Here is a tiny trained network, its code and every weight. The questions are about switching its units off for an input and a class, where a switched-off unit gives its printed mean instead of its output.

import numpy as np


def w(rows, s, z=0):
    codes = np.array(rows[::2]) - 128.0
    scale = np.full(codes.shape[1], s)
    scale[-1] = z or s
    return codes * scale


def f(y):
    return y / 2 * (1 + np.tanh(0.7978845608 * (y + 0.044715 * y**3)))


def log_softmax(a):
    a = a - a.max(-1, keepdims=True)
    return a - np.log(np.exp(a).sum(-1, keepdims=True))


def net(x, mask):
    res = np.array(x, float).reshape(1, 8) / 4 @ E
    y = f(res @ A[0][:, :-1].T + A[0][:, -1])
    res = res + np.where(mask, y, B[0][:, -1]) @ B[0][:, :-1]
    return log_softmax(res[-1] @ U[:, :-1].T + U[:, -1])


A, B = {}, {}
E = w([
[211,136,96,129,76,100,72,54,85,224],'x0',
[12,115,79,92,187,104,157,162,137,143],'x1',
[122,74,148,192,2,138,218,129,84,128],'x2',
[136,25,68,159,158,102,140,124,136,33],'x3',
[73,160,152,147,190,86,162,55,105,138],'x4',
[102,187,169,159,173,178,69,71,158,33],'x5',
[56,27,176,194,114,78,98,151,123,204],'x6',
[93,74,158,79,211,197,134,167,183,205],'x7',
],0.0095)
A[0] = w([
[166,76,175,48,125,223,155,200,167,120,137],'neuron 1',
[81,142,204,242,86,63,189,27,30,154,67],'neuron 2',
[143,242,197,15,25,71,165,164,79,187,92],'neuron 3',
[175,152,123,115,110,92,2,53,140,49,67],'neuron 4',
[79,143,143,170,47,148,163,227,122,12,110],'neuron 5',
[6,73,152,184,135,75,208,91,130,110,253],'neuron 6',
[142,254,221,175,193,158,86,89,205,93,111],'neuron 7',
[97,155,157,112,203,190,67,106,214,116,16],'neuron 8',
],0.0074,0.0048)
B[0] = w([
[47,72,133,174,113,90,203,190,112,105,193],'neuron 1',
[63,133,52,145,187,1,164,151,97,115,224],'neuron 2',
[190,50,149,153,32,149,104,106,163,121,207],'neuron 3',
[98,98,226,111,86,155,161,95,146,209,205],'neuron 4',
[132,186,13,173,82,37,143,33,116,144,203],'neuron 5',
[12,130,129,139,63,110,187,134,155,190,248],'neuron 6',
[62,111,202,100,169,175,128,168,138,192,216],'neuron 7',
[104,162,95,79,190,200,166,77,123,142,184],'neuron 8',
],0.0088,0.013)
U = w([
[122,137,37,117,170,73,128,135,126,121,220],'0',
[94,49,172,126,129,142,153,196,140,185,150],'1',
[126,186,182,61,249,169,72,148,130,129,2],'2',
[255,100,151,153,33,134,85,100,108,170,108],'3',
],0.0094,0.0044)

Each question gives the input, the list of numbers given to net, and the class t.
The units are the neurons (one row each of A and B). Each row of codes is followed by its name. A weight is (code - 128) times the scale printed after its matrix; where a second scale follows, it is the last column's (A, B and U).
mask holds one flag per neuron, in row order. A switched-off neuron (its flag False) gives its mean, the last column of its row in B, instead of its output. The means were averaged over made-up inputs and are rounded, as every weight is.
A unit's drop is (log p(t) with every unit on - log p(t) with that unit switched off) / (log p(t) with every unit on - log p(t) with every unit switched off).
The circuit of an input: a set's keep is (log p(t) with only the set's units on - log p(t) with every unit switched off) / (log p(t) with every unit on - log p(t) with every unit switched off). Starting from all 8 units, units are removed one at a time, each time the one whose removal leaves the highest keep (on an exact tie, the one counted first), for as long as the keep stays at least 0.8.
circuit, biggest first: the units of the circuit, biggest drop first
unit that matters most: the unit with the biggest drop
top k neurons: the k neurons with the biggest drops, biggest first
drop when u is switched off: that unit's drop, to one decimal
input [-7,8,8,-2,-7,7,2,3], class 0: unit that matters most => neuron 5
input [3,3,-5,8,-3,-8,2,-8], class 3: top 2 neurons => neuron 2; neuron 1
input [-1,-6,7,2,-1,0,-4,1], class 0: top 2 neurons => neuron 3; neuron 4
input [7,3,5,7,-6,2,3,1], class 3: circuit, biggest first => neuron 7; neuron 1
input [6,-1,5,6,-6,8,4,4], class 3: circuit, biggest first => neuron 7; neuron 2
input [6,1,-8,-6,-5,5,3,-5], class 1: top 3 neurons => neuron 4; neuron 7; neuron 3
input [-7,-7,-4,1,-3,-3,8,-4], class 0: circuit, biggest first => neuron 5; neuron 7
input [3,-3,7,1,-1,1,-3,4], class 3: top 3 neurons => neuron 6; neuron 7; neuron 2
input [-1,-3,1,-4,7,4,-1,-5], class 1: top 3 neurons => neuron 7; neuron 4; neuron 5
input [0,8,5,-8,-8,1,8,-8], class 0: top 2 neurons => neuron 2; neuron 5
input [-3,2,-7,-4,6,-6,-2,-5], class 1: top 2 neurons => neuron 3; neuron 5
input [3,-3,-6,6,-5,4,-3,5], class 2: top 2 neurons => neuron 8; neuron 6
input [-8,2,7,-8,-8,1,7,-6], class 0: drop when neuron 5 is switched off => 0.7
input [-1,-7,-2,3,4,4,-5,-1], class 2: top neuron => neuron 6
input [-5,-2,1,-5,-7,5,-1,-6], class 3: drop when neuron 1 is switched off => 0.0
input [5,5,4,-6,-1,8,-1,5], class 2: drop when neuron 6 is switched off => 0.2
